Moves between states:
φ: bim->zem, sim->pif, pif->tok, lis->sar, kat->dil, gel->kap, tez->dov, sut->nek, tus->niz, kud->zaz, led->gon, vor->vur, sos->ren, muv->vin, gon->naz, vur->sok, vil->lig, zem->lop, dil->san, dov->kan, taf->mib, sil->zuv, rel->zir, zaz->dig, bon->lat, lar->gok, fot->lar, vud->sos, zuv->tuv, zir->far, mun->gel, mer->sut, niz->mit, nar->vil, sar->mip, baf->bak, vin->suz, bak->paf, lat->nav, gem->taf
ζ: nek->tuv, san->kan, far->nek, bim->gem, sim->mun, pif->gel, lis->tus, gok->suz, kat->tez, gel->zaz, lop->mib, tez->led, sut->zuv, kan->naz, kap->dig, tus->bon, dig->sok, kud->vor, led->rel, tuv->lig, vor->kat, sos->sar, mip->mit, muv->vud, gon->zir, vur->dil, vil->bak, zem->taf, dil->dov, paf->gok, dov->gon, sok->san, taf->pif, sil->nar, rel->mer, zaz->vur, bon->bim, mit->nav, lar->vin, tok->kap, fot->muv, vud->lis, ren->mip, zuv->vil, zir->sut, mun->kud, lig->paf, mer->sil, suz->ren, niz->lat, mib->tok, nar->baf, sar->niz, baf->fot, vin->sos, bak->lar, lat->zem, gem->sim, naz->far, nav->lop
δ: nek->sut, san->dil, far->zir, pif->sim, gok->lar, gel->mun, lop->zem, sut->mer, kan->dov, kap->gel, dig->zaz, tuv->zuv, sos->vud, mip->sar, gon->led, vur->vor, vil->nar, zem->bim, dil->kat, paf->bak, dov->tez, sok->vur, taf->gem, zaz->kud, mit->niz, lar->fot, tok->pif, ren->sos, zuv->sil, zir->rel, lig->vil, suz->vin, niz->tus, mib->taf, sar->lis, vin->muv, bak->baf, lat->bon, naz->gon, nav->lat
π: nek->tok, san->mit, far->mib, bim->nar, sim->fot, pif->lar, lis->rel, gok->san, kat->tus, gel->vin, lop->lig, tez->bon, sut->pif, kan->nav, kap->suz, tus->mer, dig->ren, kud->vud, led->bim, tuv->kap, vor->lis, sos->gon, mip->far, muv->tez, gon->zem, vur->sar, vil->zaz, zem->vil, dil->niz, paf->sok, dov->lat, sok->mip, taf->bak, sil->mun, rel->gem, zaz->sos, bon->sil, mit->nek, lar->dil, tok->gok, fot->kat, vud->led, ren->naz, zuv->gel, zir->taf, mun->muv, lig->dig, mer->sim, suz->kan, niz->sut, mib->paf, nar->kud, sar->zir, baf->vor, vin->dov, bak->vur, lat->zuv, gem->baf, naz->lop, nav->tuv
θ: nek->suz, san->tuv, far->gok, bim->vor, sim->tez, pif->dov, lis->sim, gok->nav, kat->sil, gel->gon, lop->sok, tez->nar, sut->vin, kan->lig, kap->naz, tus->mun, dig->far, kud->rel, led->baf, tuv->ren, vor->mer, sos->taf, mip->tok, muv->bim, gon->bak, vur->sut, vil->sar, zem->vur, dil->zuv, paf->mit, dov->vil, sok->nek, taf->dil, sil->vud, rel->fot, zaz->zir, bon->kud, mit->kap, lar->lat, tok->kan, fot->bon, vud->gem, ren->mib, zuv->sos, zir->lar, mun->led, lig->mip, mer->muv, suz->lop, niz->gel, mib->san, nar->lis, sar->pif, baf->tus, vin->zem, bak->niz, lat->zaz, gem->kat, naz->paf, nav->dig
η: nek->mit, san->gok, far->mip, bim->led, sim->mer, pif->sut, lis->vor, gok->tok, kat->fot, gel->zuv, lop->naz, tez->muv, sut->niz, kan->suz, kap->tuv, tus->kat, dig->lig, kud->nar, led->vud, tuv->nav, vor->baf, sos->zaz, mip->sok, muv->mun, gon->sos, vur->bak, vil->zem, zem->gon, dil->lar, paf->mib, dov->vin, sok->paf, taf->zir, sil->bon, rel->lis, zaz->vil, bon->tez, mit->san, lar->pif, tok->nek, fot->sim, vud->kud, ren->dig, zuv->lat, zir->sar, mun->sil, lig->lop, mer->tus, suz->kap, niz->dil, mib->far, nar->bim, sar->vur, baf->gem, vin->gel, bak->taf, lat->dov, gem->rel, naz->ren, nav->kan

The rows follow the links: the fewer symbols apart two states are, the more alike their rows tend to be.

Each row is also shifted at random along 3 hidden directions that mean nothing.

One row for each state, in no order:
Each row stands for one state.
r1:  13   -8    0   17    7    0  -16  -34   -1   -9  -18    5   -8  -32    4   -2  -12   -3    4  -10  -18  -21   24    9   -4    8    2    0  -10   -4   -3  -12   22
r2: -18    6   18   35   14   -9   -6   -1   -7    1   -3  -14  -11    0  -20   -9  -11   17    6    3   22  -25  -13   11  -23  -26  -29   21  -31  -22   -2   10   10
r3:   5  -16   20  -13   -1   -1   -1   -4   15  -26   13    5    3  -13   -1   -4    0   -4   -9   -4   -4    7   -2    8   -3   13  -14    9   23  -26   -3    8   -3
r4:  14  -18    3  -19  -11   -7   -4   -4   17  -17   17    4   -8  -19    5   -1    4  -14   11    1  -10   22  -15   -3    8  -24  -10    8   31  -35   -9    9  -11
r5: -22   16    9   18    6   -7  -11   -8  -23  -10  -19  -11  -12  -17    8   -7    1    4   10   18   10  -12   13   17   11    0   10   14  -15  -10   -8   -4   22
r6:  17   -3   -2    3   -4    0  -10  -23    3  -10   -1   -2   -4  -29   -4  -20   -8    8    9    0  -14   -9   -9   10   12  -24    2   14    8   -6   -5   -6   15
r7: -19    7   -1  -12  -10   -4   10   22    3   -3   16   -9  -16    7   -6   -5   12   -1   -6   24   16   17  -10  -13   -3  -27  -15   16   28   -3   -3   11   -3
r8:  16  -15    4   -7    9    8   10    4   19  -14   18  -17   -1  -11  -10  -20    1    3  -10    5    3  -10    5  -17   -4    0  -18    6   25    2   -2    0   -5
r9:   6  -13   11    5   -2    6   -6   -7   11   28   -4   18   17   29  -23   -2    3   13  -10  -21  -13   -5  -39   28  -21  -11  -12   -9  -32  -21    7    8  -14
r10: -18   23   -6  -17  -11  -11    1   11  -13    7   -7  -12   22   25    3   -5    5    9  -20   16    4   12   -1   19    8   13   19    7   -4   15    4   -9    9
r11:   7   11    1   -6    8   -1    3    4   -4    9   -3  -16   32   13   -8   -9   -1   16  -16    9   -7  -18    7   22    0   36   19    7   -2   23   11   -9   21
r12:  15  -12    3  -15    4    9    9    1   12    8    4   14   20   12   -5    8    2    0  -18  -16   -1   -6    4    0  -14   24    3  -16   -3    4    6   -4  -14
r13:  -4   18   -2   41   21   -1    2   -1  -15    9  -16   -7  -24  -12   -2    2  -12    3   29    0   18  -25    8  -21    6  -14   -8    1  -33   17   -1    3   12
r14: -12   22    4   22    7  -12   -7   10  -15    2   -2  -16  -13   -4   -2   -2   -3    6   25   17   15  -10  -13    2   10  -18   -1   11   -9    3   -5   11    6
r15:  35   -7    0  -11    5    8   11    4   14    1   15    3    0   -8    1    5    1   -4   18    0   -9   -7    1  -33   16    8   -3  -12    9   10   -1   10  -19
r16:  12   -9  -31  -19  -17    4   12   -6    7   29    8   18    7   24   -3  -12   -5    6  -17   -2  -13    9  -12   -3   -6  -32    9  -18   24   23    0   -8   -6
r17: -30   11   -4    1  -12  -10   -1    0  -10   -2   -2   -9   -1   10   -8  -16    2   14  -15   13    7    2  -16   28   -4  -22   -2   17   -2  -10   -4   -2   15
r18:   5    2  -14   17   -8   -1    4  -22   -4   26  -17    1   12   15  -14  -16   -9   22  -15   -6   -8  -18    4   27  -10  -14   15   -5  -12   14   -2  -14   28
r19:  12   -2  -22  -13  -11   -8   -1   -4    4  -16    2   -2  -10  -22    8  -14    1   -5    3   12  -11    7   13   -7   17  -14   19    5   42   15  -12  -16   15
r20:  15   -3   10   -6    8    2   -7   -1   10    3   11    6    2   -4   -2    6    2   -2   15   -8   -8   -5  -16   -6    0    2  -15   -6   -6  -10    4   15  -23
r21: -17  -19   -7   -1  -14   12    7   -2    8   -5   11   20  -31    6   -1    3    1  -13   -3  -16   11   21  -11  -15  -18  -33  -21   -4    4  -24   -2    3  -13
r22:  24   -3    5    5   12   11   -7  -10    4   14   -6   20   15   -3    3    8   -7    1   11  -19  -21  -13   -1    3    1   19   10  -16  -16    6    6    0   -8
r23:  -6   -1   15    6    1   -1  -11    7   -8    0   -9   15   -2   -2   13   25   -1  -13   10  -15    3    9   -2    4   -6    9   -5   -3  -29  -20    4   14  -13
r24: -16    6  -26  -27  -30    3   17    9    2   35    4   21   12   42   -1   -3    9    5  -12   -4   -6   32  -16    8   -1  -29   23  -13    8   24    1   -3   -8
r25: -16   -2  -19   -6  -15    9   12    5   -7  -18   -7    0  -14   -5   13    5    8  -13  -13    2    7    9   34  -10   -4   13    9   -9   18   14    2  -23   17
r26:  13  -13   22   -7   17    2    2    7   15   13   16    7   21   15  -15   10    6    8   -2  -13   -4  -11  -22    9   -5   16  -18   -1  -16  -13    4   19  -21
r27: -14   -2   11   -4  -11   -3   -9   -2   -4   -6   -4   12   -2   -4   15   14    1  -12   11   -6   -2   28  -16   13    4   -8    1   -4   -5  -21   -7    8   -9
r28:  -4   20   -5  -15    0   -7    6   22   -3   14    2    3   11   19   10    9    9   -4    3    9    7   14    2  -10   22   10   16   -7    2   30    8   -4  -16
r29:   8  -13    8    7    1   -5  -14  -21    3  -13   -3   14  -10  -22    1   -2   -4   -6   16  -15  -14   -6    1   14    0   -6   -8   -2   -7  -23   -5    2   -2
r30:  14  -11    0   -2   -8   -6  -14   -5   14  -10   15    7  -12  -11   -7  -11   -2   -1   18    0   -8    6  -32   -4    9  -31  -16   10   17  -22   -5   13  -13
r31:  -7    0   18    8    8  -12   -7   17   -1  -16    4   -6  -19   -9   11    3    5   -9   24   13   10   16   -9   -8    9   -1  -11   14    5  -19   -1   15  -12
r32:  19   11   -6  -15    3  -14   -1    7    2   18    5   -8   28   14   -8   -8    4   14    9   12  -18    3  -13    6   22   -2   24   11   11   21    3    6   -8
r33:  18    3  -10  -13    5    2   11   -2   -8    5   -5    2    5   -4   12   11   -4   -4    3   -9   -7   -1   23   -8   13   39   20  -11    4   28   -2   -8    2
r34:   7  -22    7   33   15    8    1  -22    9  -27   11  -10  -33  -32  -20  -19   -7   12    7   -7   10  -28   11  -14  -12  -25  -36   10    5  -24  -11   -2   16
r35:  21  -11    2   -4   14   10    9    7   15   17   10   -3   12   16  -20    6   -1    7   -7   -7   -6  -12   -6  -12  -14   14   -2   -7   -1    6   11    6   -9
r36:  -7   24    1   -9   -1  -11   -6   17  -15    5  -14  -11   25   10   13    1    8    2    1   23    0   12    4   21   20   29   32   10   -3   15    3    0    6
r37:   6  -11   21  -34   -1   -1   -2   14   17   -5    2   11   41   16    8   21   12  -12  -23  -14  -11   18  -13   27    1   45    8   -2   -7  -32   13    6  -22
r38:  14  -17    8    4    0   11   -8  -13   10   -6   -2   15  -11  -19   -1    2   -4  -10   10  -17   -8   -6    0  -14   -3   -2  -14  -13    0  -17   -1    1  -17
r39: -13    8  -18   -3  -20  -10   -6   -6  -12   21  -23    9    4   14    6  -13   -6    4    0    2   -8    8   -8   15    7  -31   20   -2   -7   19  -10   -7   15
r40: -13   -4   18  -33    1    1    2   35    6   -2   15    7    9   16    6   23   18  -18   -4    0   14   29  -10   -8   -4   31  -10   -4    5  -20   13   22  -38
r41: -19    1   14   -1  -10   -9   -3    7   -8   -2   -2    3    9   17   -5   -1   10    9  -13    3    3   15  -31   29  -10  -14  -12   11   -7  -27    0   10   -5
r42: -26    1  -13   27  -10    5   -1  -21   -5   12  -19   14  -19    8  -12  -12  -11    8  -17   -6    8   -8    6   23  -24  -42   -5    4  -22   -7   -9  -14   31
r43:  13    4   -7  -16   -3    0   -4   -8   -9   -4   -9    5   19   -6   14    5    1   -3   -2   -1  -16    4   25    7   12   30   32   -7   12   16   -2  -13    6
r44:   7  -19    1   19    4    3    1  -24   15  -20    1  -17  -16  -21  -22  -27   -8   14  -14    1    1  -26   10    9  -16  -12  -10   12   14  -10   -3  -18   27
r45: -12    8    5  -18   -2    5   15   25    2    7   13   -2    2   27    3   14   12  -12   -5    6   12   17   -1  -21   -9    5  -10   -5   10    9    9    6  -22
r46:  -2    9   16   -1    6    0   -5   14   -2    6    6    7    0    4    8   18    7  -15   20   -2    7    4  -15   -7    0   -2   -9    2   -9  -14    1   23  -19
r47: -19   -4   -9   -1   -7   13   12    5    4   11   -6   11   -1   17   -6   12    3   -1  -19   -7   11   10    2   -9  -13   -4    1  -13  -12    2   -4   -2   -3
r48:   8   -8   16    2    4    2   -2  -17    1    4  -14    3   29    5  -12   -5   -8   11  -26  -16  -10  -13    2   40  -20   34    9   -2  -23   -4    4   -9   12
r49: -21   -5   18  -19  -13   -5   -8   19   -1    3   -5   12   23   18   14   19   14   -7  -21   -5    1   23  -20   30   -8   21   -2    0  -18  -27    7   12  -20
r50:  13   -2  -18    9    8   12   16   -7    7    2    9   -8   -7   -4   -9   -4   -9    2   -6   -1    3  -23   21  -27   -6    4    1   -8   13   28    1  -16    8
r51: -11   13  -11    0    0   -1   12    7   -7   -1    1  -19   -4   12   -9  -13    0    3   -9   16   11   -1    7  -11    4   -5    2    8   11   29   -3  -11   15
r52: -10    4    2  -18   -8    6    7   12   -7   -7   -2    9  -16  -10   26   29    4  -31   10   -6    8   25   23  -20    8   17    9  -18    4    5   -1    0  -14
r53: -22    7   -7   23  -19   -2  -16  -20  -10    7  -17   15  -13   -5   12   -1   -8    0    6    0   -5    2   -1   24    1  -33   12    4  -20   -9   -9   -3   14
r54:  24   -4   -3   -3    3   -5    1   -2    8  -21   14  -12   -9  -30    0   -9   -1    0   18   15   -5   -4    1  -18   21   -8   -4   12   28   -1   -5    7  -11
r55:   2   13  -18    2  -11    0    3    3  -11  -21    6  -17  -37  -22   12   -7   -3  -18   18   26   14    6   32  -42   13  -16    1    5   39   20  -13   -9   15
r56:  -3   11   -5   -6   11    7   13   16   -9    7    9  -16    5   15   -1    9    3   -4  -11   11   10   -5   19  -15    1   22    4   -3   -1   26    5   -4    4
r57: -20   -4    7   -5  -14   -6  -11   -1    6  -29    6    2  -21  -22   12    7    4  -18   10    5    0   28   -9    0    4  -27  -11   11   22  -32   -8   10   -6
r58:  25    2   -7   16    9    5    9  -11   -5   10    2  -12   -7   -6   -3   -7  -11    7   15    5   -7  -29   14  -26   14   -9    7   -8    1   31    3   -5    7
r59:  12    6   -2  -19    1   -4   10   16   -1    5    9  -12   26   26  -15   -8    1   11  -11   17   -6   -2    7    6    7   20   16    2   13   23    1   -9   -2
r60:  -2   18   -5  -21   -4    1    6   19  -13    9   -5    7   12   17   22   17    4  -11    0    2    4   23   13  -16   14   25   25   -8    0   31    4   -3   -9

Some states, each with its row:
ren r25
muv r31
zaz r47
vud r49
vur r8
tus r4
nav r60
pif r15
zem r7
suz r55
bim r2
mip r50
zuv r53
bon r23
fot r38
sok r59
dov r13
mib r18
gon r17
dig r24

Row, symbols taken left to right, then the row they reach:
r12 η δ θ: r20
r28 η δ: r14
r16 δ π: r48
r51 η θ: r11
r1 θ δ: r27
r10 θ θ π: r32
r36 η: r39
r22 η θ δ: r46
r21 φ π: r42
r34 η η: r37
r5 θ θ: r44
r58 π π π: r19
r45 δ φ δ: r40
r54 δ: r30
r57 ζ π π: r41
r43 η: r33
r26 η η: r3

